In the rows, zero is written as 128.
Each row is followed by its class; each block has classes of its own.
[104  44  74 155 108  79 107 151 169 105 185  99 138 109  99 156  65  68
  71 121 159 130 175 125 119 133 127  90 112  95 107 140 173 171 111 176
 161 126] => <81>
[114 136 131 126 105 141 141  96 124 132 135 107 109 158 123 109 158 135
 136 140 153 132 141 148 122 139 128 138 145 163 144 136 108 160 129 126
 130 117] => <35>
[151 147  88  86  98 180 127  66 186 130 157  62 145 170 116 135 158 128
 128 115 148 136 217 146 105 211 130  55  77 166 114 110 158 157 121 156
 216 125] => <35>
[115 133 176 105 123 143 172  51 118 101 170 114 166 130 131  92 162 103
  90 127 193 129 154 131 134 139 111 164 119 131 126 137  87 147 149 105
 125 120] => <45>
[119 134 119 131 145 117 127  97 108 138 154 120 132 162 148 107 149 132
 130 130 146 128 138 157 144 124 138 137 131 125 165 139 109 158 105 110
 130 136] => <82>
[112 142 125 105 117 142 136 107 126 142 140 118 131 143 147 107 147 134
 159 131 139 137 132 165 131 155 131 133 151 141 117 149 116 155 135 128
 119 125] => <45>
[151  85 107 141 103 121 157  58 159 161 134  60 128 146 133  92 126 122
 127  72 147  89 185 120 120 184 138  64  80 122 168 140 133 138  89 128
  47 130] => <82>
[127 144 129 139 150 126 131  92 109 130 153 116 136 150 157  99 158 127
 144 122 121 108 110 159 147 122 128 141 138 137 167 148 117 147 127 117
 109 133] => <82>
[113 142 123 110 140 141 142 109 119 119 154 116 131 141 162  94 128 127
 152 142 130 123 137 154 132 115 129 145 148 127 141 141 115 160 132 128
 138 130] => <72>
[124 156 112 125 119 134 122 118 129 109 139 130 136 158 135 117 145 131
 146 135 135 130 141 168 160 131 122 151 170 140 147 152 126 149 138 129
 146 136] => <81>
[118 143 129 109 119 146 139 100 129 126 160 120 132 145 146 117 128 119
 137 134 139 127 129 154 142 129 116 141 151 134 121 149 102 145 132 126
 106 137] => <45>
[122 195 165 158 187 108 120 162 121  95 143 110 124 126  84 163  86 112
  92 189 171  98 122  95 171 105 109 183 149 185 171 151 112 190 111  73
 164 152] => <82>
[151 172 129 149 151 122 133 104 127 174 146  41 108 154 164 120 124  90
 124  95 111 130 171 146 160 170  76 193 137 150 125 138  87  92 122 201
  49 121] => <7>
[119 132 105 128 118 122 158  95 113 127 126 117 118 178 156  96 145 114
 145 126 145 125 142 146 161 118 119 126 140 153 131 154 105 169 126 119
 147 128] => <69>
[121 141 116 111 133 122 159 110 137 138 149 123 138 146 150 118 146 137
 132 124 136 121 162 156 162 132 128 151 151 131 113 136 112 142 120 131
 142 126] => <42>
[128 162 136 136 118 151 149 103 127 129 140 104 125 170 113 119 135 117
 111 140 150 138 149 144 146 123 113 136 141 165 139 133 111 159 118 138
 115 134] => <35>
[114 153 123 128 109 152 138  96 132 129 141 114 118 169 136 112 153 122
 132 144 132 131 135 156 133 127 124 150 149 168 145 142 103 173 124 134
 141 120] => <35>
[143 146 153 121 108 157 117  64 143 131 143 139 103 160 105  86 108 119
 110 114 129 126 122 117  19  77 130 171 109 102 162 132  87 122 101  87
  92  97] => <35>
[113 141 133 131  98 149 147  95 120 110 138 119 119 149 122 102 154 132
 127 147 156 118 159 146 136 125 121 152 140 151 143 127 104 154 141 133
 133 127] => <35>
[ 77 145 101  73 156 128 177  63 115 206 112  60 137 151 122 120 158 109
 170 116 178 122 149 134 163 139 135 103  43 218 108 131 134 112 105 127
 149  91] => <45>
[150 116 169 107 120 166 180  78 152 108 166  97 149 109  81 124  80 128
 101 118 195  85 158  89 184 125 121  53  85 153 175 112 103  90 119 101
  71 141] => <81>
[116 142 108 105 117 140 172 102 116 120 147 110 126 163 137 101 143 123
 135 142 140 149 142 164 155 145 120 141 149 136 129 155 101 159 137 122
 142 125] => <45>
[136  92  99 125  81 153  52  68 183 128  93 144 186 109 112 183 112 106
 177 131 153  65 197 106 114 154 131 164 115 180 125 103 123 128 137 122
 181  89] => <7>
[122 176 127  80 124 138  95 137 115 168 195  62 139 104 149 158 150 126
 200 178 147  89 205 145 112 160 142 135 117 169  75 110 143  64 161 185
 177 143] => <42>
[113 158 133 127 139 151 146 116 126 129 153 127 129 152 143 127 148 141
 137 134 139 123 153 141 140 126 123 151 143 136 136 148 112 148 113 106
 111 134] => <42>
[121 124 141 132 172 106  90 135 103 201 146  87 133 160 124 149  95  86
 129 106 157 134 124 119 133 113 131 136 180 197 120 142  84 177  84 101
 133 105] => <69>
[115 158 133 110 102 151 151  85 131 125 152 112 117 164 110 111 138 129
 129 132 149 126 132 151 142 125 117 157 145 184 135 139 112 160 120 127
 127 125] => <35>
[122 158 135 126 144 129 169 102 124 131 147 112 137 150 147 114 157 138
 130 133 132 133 144 143 171 133 129 135 137 126 135 148 113 142 115 110
 113 134] => <42>
[120  37 142 129 134 163 102   4 141 124 162 174  85 164 198 116 158 117
 154 122 126 120  92 121  99 153 105  95 188 137 196 100 113  93 140 113
 133  44] => <35>
[144 225 217 132 132 146 134 159 128 135 176 119  95 136 174 153  98 123
 134 118 158  79 177 107  98 188  61 165 157 189 124 122 120 113 133 162
  89 136] => <42>
[115 132 109 114 117 129 154 109 112 124 127 118 122 169 134 107 141 129
 142 129 148 142 156 143 177 114 119 146 141 138 126 140 106 139 135 134
 141 134] => <69>
[104 109 126 132 132 168 172  33 119  76 182  81  95 148 145  71 155 139
 117  97 116 129 176 133 236 158  81 124 120 121 157 160  85 154 119 108
 117 148] => <69>
[120 140 108 121 114 123 151 112 121 105 133 127 124 172 157 107 135 120
 130 127 130 131 136 139 155 115 112 137 137 132 130 143 108 165 139 123
 162 128] => <69>
[125 111 131 122 124 127 155  79 103 119 149 134 124 151 156  91 142 127
 153 130 135 138 135 153 154 122 121 133 150 121 137 142 121 139 119 125
 115 137] => <72>
[114  98 114 148 157 166 101  42 125 172 144  82 173 111 199  63 154  73
 195 160 120  71 122 155 110 147 173  74 163 148 147 154 121 160 145 101
  89  95] => <45>
[ 62 198 147 127 132 135  96 182 146 139 178 124  92  91 125 125  99 130
 164 106 150 121 179 150 157 100 104 137  78 127 177 151 123 101 144 206
 177 107] => <81>
[116 132 136 118 122 138 153  98 104 111 161 123 139 143 138  94 128 123
 151 125 149 129 152 159 150 113 112 146 143 138 131 144 121 158 130 138
 121 138] => <72>
[114 118 118  68 110  92 151 120 182 163 153  73 180 123 142 120 123 105
 115  95 172 119 144 128 105 131 166 136 127 135 127 136 109 182 138 146
 160  92] => <72>
[101 134 117 101 121 134 165 117 121 129 149  98 142 142 149 108 143 126
 127 137 137 141 121 160 158 150 127 136 147 135 114 143 109 162 143 135
 108 130] => <45>
[118 137 128 109 131 132 160 100 121 126 151 111 129 148 152 104 143 130
 132 124 144 132 112 152 147 139 123 109 148 129 127 148 108 153 131 106
 110 130] => <45>
[111 140 113 147 150 110 144 112  96 137 158 104 123 157 142 112 138 122
 135 126 132 126 127 152 179 115 122 130 137 129 170 144 127 133 115 132
  94 140] => <82>
[119 148 116 130 134 125 113 101 123 108 145 112 146 146 135 115 143 128
 141 135 136 118 132 164 165 117 121 159 171 136 139 146 120 151 135 115
 120 140] => <81>
[122 151 126 125 142 143 172 118 128 130 152 116 137 144 158 107 148 135
 128 133 126 123 158 157 162 132 121 140 138 123 122 136 114 137 131 143
 110 136] => <42>
[ 37 126 121 123 107 143 135  78 166  73 178  97 150  97 103 122 147 119
  93  94 144  97 155 132 190 120 104 188  52 149 139 169 132 195 117 125
 141 138] => <81>
[117 177 148 133 112 101 171 142 148 149 113  56  75 171 104 131 122 150
 164 128 221 135 147  94 167 144 120  79 148 178 195 194  91 186 127 100
  90 116] => <69>
[112 174 106 129 135 153 127 107 122 120 147 118 141 161 146 119 129 117
 128 149 132 140 119 145 153 117 132 180 147 134 144 144 117 142 115 107
  92 138] => <7>
[170  87 124 147 159 188 159  48 149 125 172  97  87 172 149 100 115  91
 111  89 101  84 125 133  98 136  73  82 158 180 188 132  60 149 125 117
 133  63] => <35>
[111 161 118 132 120 116 125 123 112 123 131 107 138 152 128 103 140 127
 143 129 143 130 139 164 126 124 129 156 142 137 140 153 126 165 127 118
 120 131] => <81>
[ 85 136 145 102 104 198 124  68 130 130 179 112  63 170 153 129 199 161
 127  71 175 103 202 128  83 170  86 158 113 170 157 119 100 107 129 126
 123 119] => <35>
[110 154 159  60 142 142 106  80 165 113 235 119 179 144 111 166  84 141
  95  76 158 126  73 150 123  87 101 141  79 154 143 120  92 196  94 115
 134 115] => <82>
[113 129 118 118 111 134 143  93 119 123 153 125 126 156 145 110 139 122
 143 130 148 133 125 154 123 132 122 123 147 125 128 156 114 157 128 107
 109 128] => <45>
[108 131 113 104 122 139 160 105 124 134 145 126 122 152 142 112 140 120
 138 122 136 134 125 153 149 139 120 132 141 145 121 150 118 138 129 124
 129 124] => <45>
[122 157 131 121 132 135 152 105 137 133 144 131 139 147 155 113 151 139
 142 140 123 128 155 161 172 127 126 163 148 125 118 144 113 139 121 140
 112 140] => <42>
[107 161 124 110 110 144 154 112 117 120 153 124 146 142 156  87 135 128
 137 129 147 119 142 163 148 128 131 131 150 118 131 146 103 159 140 117
 115 137] => <45>
[ 91  91  93 149 148 125 190 113 125 124 122  76  73 142  98 114 122 111
 179 134 176 117 152 123 174 107  85  57  54 190 157 171 125 160 149 164
 171  80] => <69>
[150  97  93  78 173 152 138  59 141 125 165  68 149  96  57  93 155 132
 113 107 128 124 114 136 140 163 172 153 124 151  80 141 151 107 112  56
 150 137] => <7>
[126 130 117 139 151 124 138 104 103 139 144 122 127 153 139 106 144 139
 138 116 134 111 131 156 176 117 131 133 150 135 163 139 119 133 110 111
  95 148] => <82>
[124 145 134 109 130 133 128 103 108 134 144 135 143 147 148 100 128 129
 171 143 139 134 129 161 133 106 140 139 151 140 133 143 115 162 116 116
 143 134] => <72>
[ 78  84 151 168 144 124  63 178 101 138 161  88 151  59 168 156 141 116
 121 150  98  78 136  95 105 185 158 120 116 123 161 107 123 156 144 123
 134 132] => <82>
[109 117 157 123 141 168 177 105 143 126 181 106  59 136 177 124 165 106
  59  88 123  99 142 111  99 190  75 116  60 183 114 107 126 110 122 178
 145 128] => <35>
[126 138 134 126 116 124 156  99 110 118 138 130 124 162 146 100 133 113
 133 132 149 134 141 136 174 113 114 136 139 140 128 143 111 138 134 134
 134 138] => <69>
[115 143 116 124 118 127 131 106 121 109 153 114 136 156 137 114 147 128
 138 137 140 130 126 166 156 129 126 147 159 142 143 154 118 160 129 118
 122 140] => <81>
[110 136 123 116 118 138 140 105 115 126 153 113 130 149 140 118 142 125
 145 127 139 136 127 156 141 134 115 135 155 132 125 153 108 149 138 121
 103 129] => <45>
[144 178 137 107 164 109 127 107 171 147 160 123 101 122 210  94  91  78
 127  92 126  45 146 135 167 126  90 134 139 184  86 120 137 106 139 189
 184 129] => <69>
[ 83  94 109 160 114 203 100 132  91 174 151 117  55 145 112 195 122 137
 208 203 100 186 126 113 191 133 132 107  88 156 203 160  82  58  84 148
  59 137] => <7>
[108 155 114 127 127 103 133 123 116 114 146 115 124 150 130 109 147 125
 135 129 155 121 134 161 150 117 124 159 160 141 140 157 128 151 136 119
 144 133] => <81>
[194 131  88 177 173 140  99  91 141  97 158  92 119 172 132 161  75 103
 144 113  84 101 188 180 153 135  19  81  87 156 118 119 120 167 109 206
 171 138] => <82>

A new block, with new classes.
[140  97 166 203 110 149 174 114 112  53  87 157 102 104 123 148 111  96
  96 114  78 155 100 157 156 142 157 112 137 143 166  91 166 115 127 128
  98 151] => <156>
[117 147 155 125 121  93  80 147 138  56 162  63 144 159 161 133 111  78
 144 133  91 134 153 146 117  72 149 111 131 148 208 138 134  99 109 111
 115 161] => <22>
[165  93 163 185 154 109 149 113  82 112  93 185 112 127 127 100 136 123
  93  74 110 117  79 109 162 114 127 136 130 103 162  94 166 134 178 128
 151 134] => <156>
[176 148 144 173 124  60  87 170 111 105 147  92 150 148 132 126 118 101
 123 138 103 125 117 144 119 116 154 170 126 126 165 124 105 125 130  97
 139 156] => <71>
[118 149  94 151 118 183 146 134 162 110 140 102 119  86  79 115 110 106
 142 185 131 182 138 177 150 171 152 121 170 152 121 141  96 104  59 148
  88 108] => <151>
[162 104 166 189 153  81 184 115  74 199 121 145 116 147 175 137 181 175
  97  69 102  60  95  84 144 117 116 163 136 120 117 110 108 168 234 103
 173 141] => <70>
[130 130 176 152 142  39 100 146 101  59 127  95 133 142 184 178 158 108
 132 107  84 112 137 140 130  64 140 112 155 122 159 107 146 136 150 114
 149 182] => <129>
[153 123 143 164 145 120 209 107 105 164 176 148 121 107 166 153 175 179
  94 139  67  95 120 130 137 165 111 162 165 138  90 135 103 177 202  90
 173 130] => <70>
[ 95 146 132  80 124 101  80 149 154  88 148  90 135 132 155 155 125  98
 147 150 131 124 166 138 108  99 142  89 137 134 142 156 144 113 107 125
 118 147] => <129>
[144 135 125 112 143 133 103 120 142  67 188 124 157 129 116  88 125 131
 137 156 102 149 107 154 129 135 119 163 153  98 162 144 127 116 129 127
 146 111] => <71>
[ 99  96 139  99  92 178  76 106 145  88 136 130 122 160 115 105  91  94
 147 119 150 127 112 133 113 134 151 108  89 137 170 147 186  91 127 139
 116 116] => <70>
[118 139 100 135 146 166  99 100 158  88 133 108 124  98  87  81  99  76
 145 146 169 165 131 163 152 103 137 112 198 118 194 150 135  52  72 188
 108 111] => <156>
[148 134  98 144 111 153 129 118 140 138 154 117 138 120 103  94 121 112
 129 141 130 142 130 138 136 147 141 152 176 106 154 138 105 122 110 125
 134 101] => <31>
[184 138 105 208 143  99 162 144 113 188 120 119 126  90 103  97 145 104
 119 134 157 133 122 125 171 135 111 140 171 121 122 103  88 124 102 157
 156 136] => <22>
[151 138 133 128 137 109 121 150 131 112 159 126 150 132 131 123 134 130
 116 153 103 129 120 135 112 142 127 158 114 119 118 131 117 145 137 104
 138 138] => <71>
[122 148  81 108 127 150 109 149 168 169 149 108 136 104  96  93 108  90
 141 171 183 147 160 127 126 138 118  91 126 136 110 148 112 105  54 153
 121 120] => <22>
[161 118 146 186 119  93 151 135 106 132  89 116 116 113 132 122 142 119
 117  90 133 111  97 117 171 124 141 138 162 121 167 107 121 116 163 148
 124 138] => <129>
[133 133 148 115 152  97 154 134 113 163 158 118 138 143 180 125 149 161
 103 101  88  80 130  84 132 105 104 122 127 123 133 134  99 154 184  84
 145 136] => <22>
[162 130 107 143 145 132 138 140 112 156 153 151 131 123  92  71 134 141
 121 144 131 135 106 122 150 157 122 165 141 117 118 132 110 151 141 120
 154  95] => <151>
[148 126 124  93 177  97  62 126 124 129 153 137 158 156 118  61 139 135
 145 105 166 112  99 104 126  95 104 158 134  72 150 137 137 114 146 148
 168 114] => <71>
[101 107 170  95  94 122 129 116 113  53 151 145 118 166 171 169 124 139
 124 105  42 100 115 120 107 132 135 112  89 131 142 106 147 156 189  66
 118 145] => <143>
[141  85 122 171 134 163 132  95 116 190  75 158  98 116  92  87 134 114
 137  78 208 113  86 109 162 155 123 124 144 112 124 113 159  93 136 194
 142 114] => <70>
[ 82 118 131 113 114 181  94  89 161  91 135  92 116 130 128 134 108  96
 160 128 147 137 132 158 127 119 148 100 155 140 165 152 151  67 102 164
 101 128] => <70>
[135 109 165 133 147 125 156 121 104 119 118 170 117 135 155 129 130 139
  87  95  85 103 106 103 130 119 128 116 108 126 143 121 156 146 187  98
 131 136] => <156>
[116 130  94 118 115 147 124 127 141 162 106 148 104 107  98 136 132 105
 151 137 168 131 136 123 123 162 120  94 123 120  72 108 120 118  95 153
 117 130] => <143>
[144 134 117 175 130 109  94 125 125 144  95  93 125 128 113 122 136  81
 149 103 161 138 136 135 138  99 152 129 181 102 156 110 114  98  86 159
 131 143] => <31>
[172  94 113 161 121 157 164 123 130 139  88 164 109 104  72 105 117 122
 111 124 160 151 104 143 161 162 109 123 130 114 116 107 140 133 115 174
 130 112] => <87>
[ 96 123 121  71 131 150 106 111 156  86 148 126 134 118 132 107 128 126
 146 130 146 127 129 127 138 127 119  99 154 109 157 156 157 103 134 149
 124 106] => <129>
[ 99 121 142 111 146 136 127 111 133 163 129 118 118 137 164 157 152 139
 133 111 137  93 141 115 112 111 127 102 134 137  98 141 131 124 150 132
 132 146] => <70>
[ 95 117 149 116 143 132 164 119 132 153  75 135 103  96 161 172 166 148
 122  87 138 100 130  98 144 139 119  75 141 122  93 120 140 125 159 144
 103 145] => <129>
[101 114 139 110 108 133  91 124 148  55 117 110 127 127 128 131 114  91
 149 125 139 143 125 143 139 114 144  92 136 122 171 129 169  93 111 155
 106 134] => <129>
[111 132 114  70 155 153 156 121 141 209 156 141 129 123 146  95 137 173
 109 108 141  81 133  64 131 151  86 105 118 118 107 163 106 134 175 106
 134  99] => <22>
[170 123 136 159 122  92 143 164 120 145 104 125 118 129 122 158 119 116
 104 136 123 129 142 145 126 121 129 116 108 139 107 113 118 159 116 124
 129 154] => <87>
[149 163  81 116 135  97  47 155 141 114 157  87 146 152  86  70  89  55
 157 173 174 143 153 163 126  81 146 124 145 122 184 147 121  83  51 142
 141 104] => <79>
[170  72 156 136  68 147 121 132 117  44 120 158 126 170  97  97  67 109
 105 116  96 147  82 150 148 145 140 145  69 128 207 112 182 139 159 111
 120 103] => <87>
[ 69 151 137  59 132 123 123 141 166  95 157  94 134 115 182 193 145 135
 132 158 101 117 184 133  98 111 135  69 136 148 100 161 129 133 120 106
 101 154] => <129>
[138 158 114 127 121  72  75 146 123 126 154  87 129 145 133 132 124  91
 158 137 130 115 145 137 114  95 138 130 151 123 151 124  91 113 114 116
 137 146] => <143>
[137  95 127  67 124 133  72 128 139  96 135 149 135 176 103  82  89 117
 131 113 161 125 119 124 120 102 110 111  86 101 165 143 174 129 133 141
 141 105] => <87>
[124 129 110 101 159 124 133 115 131 159 145 156 137 125 138 134 172 142
 127 134 133 123 154 113 109 131 104 124 153  89  72 128 129 167 129 116
 173 127] => <31>
[172 146  93 175 125 132 177 140 129 144 137 127 124  97  95 106 120 107
 109 175 113 141 130 163 156 162 136 141 164 140 123 120  90 129  92 121
 127 105] => <79>
[142 120 157 173 105 118 179 152 117 138 116 125 120 121 154 161 128 123
  92 122  77 115 126 115 136 144 137 104  93 155 117 103 117 155 139  87
 110 160] => <22>
[194  81 166 118 176  81 171 114  71 144 152 202 134 163 153  88 159 215
  71  63  83  73  72  86 149 116  73 159 106  88 146 116 141 214 252  87
 206 105] => <87>
[128  90 147 115 131 150 166  96 118 122 116 168 118 115 135  94 144 169
 108  75 130  94  78  89 171 157 109 125 144  99 157 129 156 128 209 136
 133  96] => <129>
[143 107 135 139  90 116  78 137 119  81 172 137 137 165 117 117 103  81
 133 160 123 138 126 154 104 130 155 144  84 144 148 136 176 138 118 107
 161 136] => <70>
[ 78 112 155 123 150 137  77  78 139  68 120  89 118 146 152 152 144 101
 170  92 138 129 130 154 130  65 136  96 175 120 165 130 161  71 115 177
 125 158] => <70>
[ 94  90 149  64 138 166 114  80 132  71 187 166 138 160 151 118 144 150
 133 128  95 114 116 126 107 126 107 124 107 112 124 150 189 146 177 112
 167 114] => <70>
[105 133 131 117 127 125 120 132 134 145 115 120 123 132 148 174 147 115
 127 121 116 122 166 119  96 126 142  97 125 121  92 126 132 146 114 103
 124 153] => <31>
[152 126 160 182 133  92 176 137  95 104 106 134 112 134 155 164 141 126
  95 114  56 109 119 143 146 123 142 118 127 141 132  90 121 152 150  82
 126 146] => <79>
[ 72 108 189 127 131 137 125  94 126  98 102  91 105 155 195 197 145 134
 135  69  90  91 129 124 117  92 151  88 130 150 150 128 150 100 174 124
  95 172] => <70>
[108 125 131 147 148 142  92 119 132  78 106 104 119 131 103 111 127  99
 158 114 144 159 117 153 151  99 145 114 163 122 156 114 137  92  85 167
 108 134] => <151>
[ 84 101 162  86 105 165 154 132 152  81  98 145 105 135 153 211 115 136
 106 131  90 133 160 145 100 145 129  54  68 156  81 125 170 156 124 109
  84 156] => <87>
[128 114 126 143  85 152  98 150 159 105  64  98 103 129  87 151  73  66
 137 132 173 162 142 165 130 125 156  78 101 148 147 119 146  88  57 172
  71 148] => <87>
[105 116 133  83 150 168 157 124 148 143 120 166 131 111 136 144 151 165
 113 133 124 119 121 106 109 173 105 105  96 113  52 128 138 151 142 122
 115 132] => <71>
[ 87 119  93  39 140 177  99  81 153 114 171 153 128 132 114  82 129 146
 160 123 154 114 118 109 126 140  90 111 153  87 130 148 135 108 144 146
 138  83] => <143>
[131 130 162 111 126  78 125 184 118 134 131 119 129 162 175 211 133 142
  92 133  80 103 183 125  85 102 137  94  64 165  84 136 131 179 156  68
 125 173] => <87>
[ 65 137 130 115 123 161 104 109 167 116  82  76 114 120 145 190 138  91
 155 110 139 140 175 140 110 108 160  70 164 128 118 129 129  84  69 150
  72 165] => <31>
[116 156 115  94 118 109 124 134 135 137 169 106 126 135 149 151 133 133
 138 146 100 103 152 122 104 126 125 122 139 134 113 138  84 136 142  95
 126 134] => <143>
[117 121 137 170 157 135 137 116 121 104  94 121 111 112 111 132 152 119
 142 113 129 153 115 147 160 119 133 119 169 122 118 101 126 116 104 162
 116 141] => <151>
[196 136 122 208 120 118 220 131 104 201 141 145 123  94 127 127 155 155
  81 131  84 112 117 119 157 192 132 189 187 121 107 120  67 176 173  83
 160 110] => <31>
[118 159 109 130 108 138 137 147 166 138 124  70 124  86 128 147 121 103
 135 158 147 134 154 146 139 139 153 104 176 153 142 155  92  91  96 147
  83 133] => <129>
[114  92 157  81 142 136 134 103 106  83 131 181 124 173 150 106 126 156
 102  85  85  88  97 101 138 124 114 115  86 108 152 119 177 149 190  78
 140 100] => <79>
[127 165  87  60 130 109  84 161 170 213 113  72 126 139 113 134  95 110
 140 156 192 111 178 114 100 111 128  92 104 154 107 180  84 115  87 142
  97 132] => <87>
[164 142 110 218 115 146 171 119 133 186 121  81 112  83 103 131 133 103
 126 146 145 133 120 158 159 154 154 150 196 160 136 135  74  91 108 166
 118 133] => <70>
[157 121 133 211  94 142 151 114 119 137 131  95 112 116 115 121 113 108
 122 121 119 125 102 153 158 149 163 158 168 151 180 133 105  92 143 138
 117 126] => <70>
[124 143 144 146 133  96 116 133 120 146 117  90 128 142 164 170 149 117
 126 101 104 108 155 120 112 100 150 120 156 120 136 124 106 134 135  97
 128 158] => <31>
[122 135 152 137 166 112 144 126 127 140 110 121 128 116 157 164 167 157
 118 105 111 107 121 117 127 131 119 125 139 115  97 119 109 130 155 122
 119 158] => <71>
[106 128 146  85 148 152 145 116 137 116 149 150 127 129 159 127 119 147
  97 123  91 105 132 108 115 117 128 101 119 134 142 154 140 135 167  94
 112 122] => <156>
[182 123 145 250  92 100 189 145  94 136  97 129 113 104 125 176 147 106
  93 126  72 141 127 150 146 170 168 153 149 140 115  82 104 163 125  92
 130 162] => <31>
[114 137 169 146 110  95 136 148 118 127 149  98 121 147 188 216 143 120
 112 144  64 101 165 141  86 118 158 115 101 176  96 137 125 158 152  66
 131 180] => <70>
[151 167 112 137 134 106 131 138 134 196 194  75 138 129 145 122 132 130
 124 164 122  96 153 130 111 124 138 162 166 153 135 179  68 124 152 103
 151 123] => <70>
[155 118  90 112 145 132 106 130 149 133 131 140 127 119  75  93 115 109
 138 153 187 155 140 154 140 124  97 118 147 102 118 138 137 124  82 181
 154 109] => <87>
[130 136 131 136 177 129 161 114 122 197  89 136 109 106 142 118 146 141
 104  88 153  92 121  88 144 108 119 108 162 124 130 134 109 108 163 147
 115 130] => <156>
